Below is a small trained network, with its code and all its weights. Each question gives an input and a class and asks what happens when units are switched off, that is, made to give their printed mean instead of their output.

import numpy as np


def w(rows, s, z=0):
    codes = np.array(rows[::2]) - 128.0
    scale = np.full(codes.shape[1], s)
    scale[-1] = z or s
    return codes * scale


def norm(h):
    return h / np.sqrt((h * h).mean(-1, keepdims=True) + 1e-5)


def f(y):
    return y / 2 * (1 + np.tanh(0.7978845608 * (y + 0.044715 * y**3)))


def log_softmax(a):
    a = a - a.max(-1, keepdims=True)
    return a - np.log(np.exp(a).sum(-1, keepdims=True))


def net(x, mask):
    res = np.array(x, float).reshape(1, 4) / 4 @ E
    u = 0
    for l in range(3):
        y = f(norm(res) @ A[l][:, :-1].T + A[l][:, -1])
        res = res + np.where(mask[u : u + 5], y, B[l][:, -1]) @ B[l][:, :-1]
        u += 5
    return log_softmax(norm(res)[-1] @ U[:, :-1].T + U[:, -1])


A, B = {}, {}
E = w([
[137,145,247,71,128,130,154,203],'x0',
[9,155,176,113,36,65,38,146],'x1',
[203,254,115,176,132,221,167,67],'x2',
[88,81,136,163,25,32,197,119],'x3',
],0.0064)
A[0] = w([
[174,91,34,123,237,152,132,89,12],'L0N1',
[132,114,93,144,45,128,254,133,72],'L0N2',
[117,180,39,142,67,147,91,37,71],'L0N3',
[137,165,94,140,79,147,98,77,82],'L0N4',
[173,207,85,168,183,210,146,91,2],'L0N5',
],0.0099,0.0036)
B[0] = w([
[123,31,107,151,157,228,138,197,241],'L0N1',
[112,142,197,137,42,178,192,125,223],'L0N2',
[120,195,139,206,116,138,80,172,224],'L0N3',
[58,119,76,179,180,35,142,137,169],'L0N4',
[187,228,146,3,158,121,110,93,254],'L0N5',
],0.011,0.0068)
A[1] = w([
[172,155,89,107,161,141,139,88,173],'L1N1',
[113,211,72,245,163,70,96,130,126],'L1N2',
[163,106,142,164,88,76,199,60,4],'L1N3',
[102,157,66,197,101,152,76,89,74],'L1N4',
[161,49,108,168,171,158,112,115,36],'L1N5',
],0.013,0.0035)
B[1] = w([
[195,117,40,91,150,88,142,57,207],'L1N1',
[2,156,85,125,47,124,30,86,255],'L1N2',
[158,133,161,171,105,60,232,128,181],'L1N3',
[69,239,93,174,115,176,107,137,198],'L1N4',
[174,71,127,219,31,153,68,173,182],'L1N5',
],0.0097,0.0062)
A[2] = w([
[152,107,117,84,138,149,187,142,100],'L2N1',
[103,58,78,197,212,171,162,155,44],'L2N2',
[122,102,161,187,92,66,249,93,7],'L2N3',
[166,171,119,125,217,81,148,62,109],'L2N4',
[120,101,200,99,153,93,81,166,41],'L2N5',
],0.015,0.0018)
B[2] = w([
[99,123,86,166,93,82,46,112,182],'L2N1',
[185,65,178,135,102,62,3,189,181],'L2N2',
[187,109,220,230,134,74,185,33,255],'L2N3',
[164,129,73,52,158,140,213,79,186],'L2N4',
[67,119,120,82,169,200,204,208,185],'L2N5',
],0.013,0.0094)
U = w([
[45,190,92,188,98,118,51,106,208],'0',
[212,144,53,62,189,149,162,69,244],'1',
[224,6,120,192,124,128,23,185,9],'2',
[67,71,153,80,182,177,199,226,37],'3',
[149,87,220,238,103,77,210,72,223],'4',
],0.011,0.0015)

Each question gives the input, the list of numbers given to net, and the class t.
The units are the neurons (one row each of A and B). Each row of codes is followed by its name. A weight is (code - 128) times the scale printed after its matrix; where a second scale follows, it is the last column's (A, B and U).
mask holds one flag per neuron, layer by layer. A switched-off neuron (its flag False) gives its mean, the last column of its row in B, instead of its output. The means were averaged over made-up inputs and are rounded, as every weight is.
A unit's drop is (log p(t) with every unit on - log p(t) with that unit switched off) / (log p(t) with every unit on - log p(t) with every unit switched off).
The circuit of an input: a set's keep is (log p(t) with only the set's units on - log p(t) with every unit switched off) / (log p(t) with every unit on - log p(t) with every unit switched off). Starting from the 12 units with the biggest drops (on a tie, the unit counted first), units are removed one at a time, each time the one whose removal leaves the highest keep (on an exact tie, the one counted first), for as long as the keep stays at least 0.8.
circuit, biggest first: the units of the circuit, biggest drop first
k most important neurons: the k neurons with the biggest drops, biggest first
top k neurons in layer l: the k neurons of layer l with the biggest drops, biggest first
drop when u is switched off: that unit's drop, to one decimal
input [2,1,-2,-8], class 1: circuit, biggest first -> L0N3
input [-7,-8,2,-5], class 2: top 3 neurons in layer 2 -> L2N2, L2N1, L2N5
input [-5,-4,7,7], class 0: top 2 neurons in layer 2 -> L2N3, L2N4
input [-2,7,8,8], class 0: 2 most important neurons -> L0N3, L1N2
input [-7,-5,2,-1], class 2: 3 most important neurons -> L0N1, L2N2, L1N5
input [8,-6,-6,1], class 3: 4 most important neurons -> L2N5, L0N2, L0N1, L1N3
input [-1,3,2,-5], class 1: 2 most important neurons -> L0N5, L1N1
input [-4,-8,2,1], class 2: 4 most important neurons -> L0N1, L2N2, L1N5, L2N1
input [0,8,4,7], class 0: 2 most important neurons -> L1N2, L0N3
input [-7,0,-4,0], class 0: 3 most important neurons -> L0N3, L1N2, L1N4
input [-3,-2,1,-4], class 1: 3 most important neurons -> L0N5, L1N1, L2N4
input [3,3,7,3], class 0: 3 most important neurons -> L1N2, L2N3, L0N4
input [5,5,-1,-7], class 3: drop when L0N4 is switched off -> 0.0
input [4,1,-6,3], class 3: circuit, biggest first -> L2N5
input [-6,0,-2,1], class 0: drop when L1N2 is switched off -> 0.1
input [4,0,-3,-2], class 3: drop when L0N5 is switched off -> 0.2
input [3,7,1,-2], class 3: drop when L0N3 is switched off -> 0.7
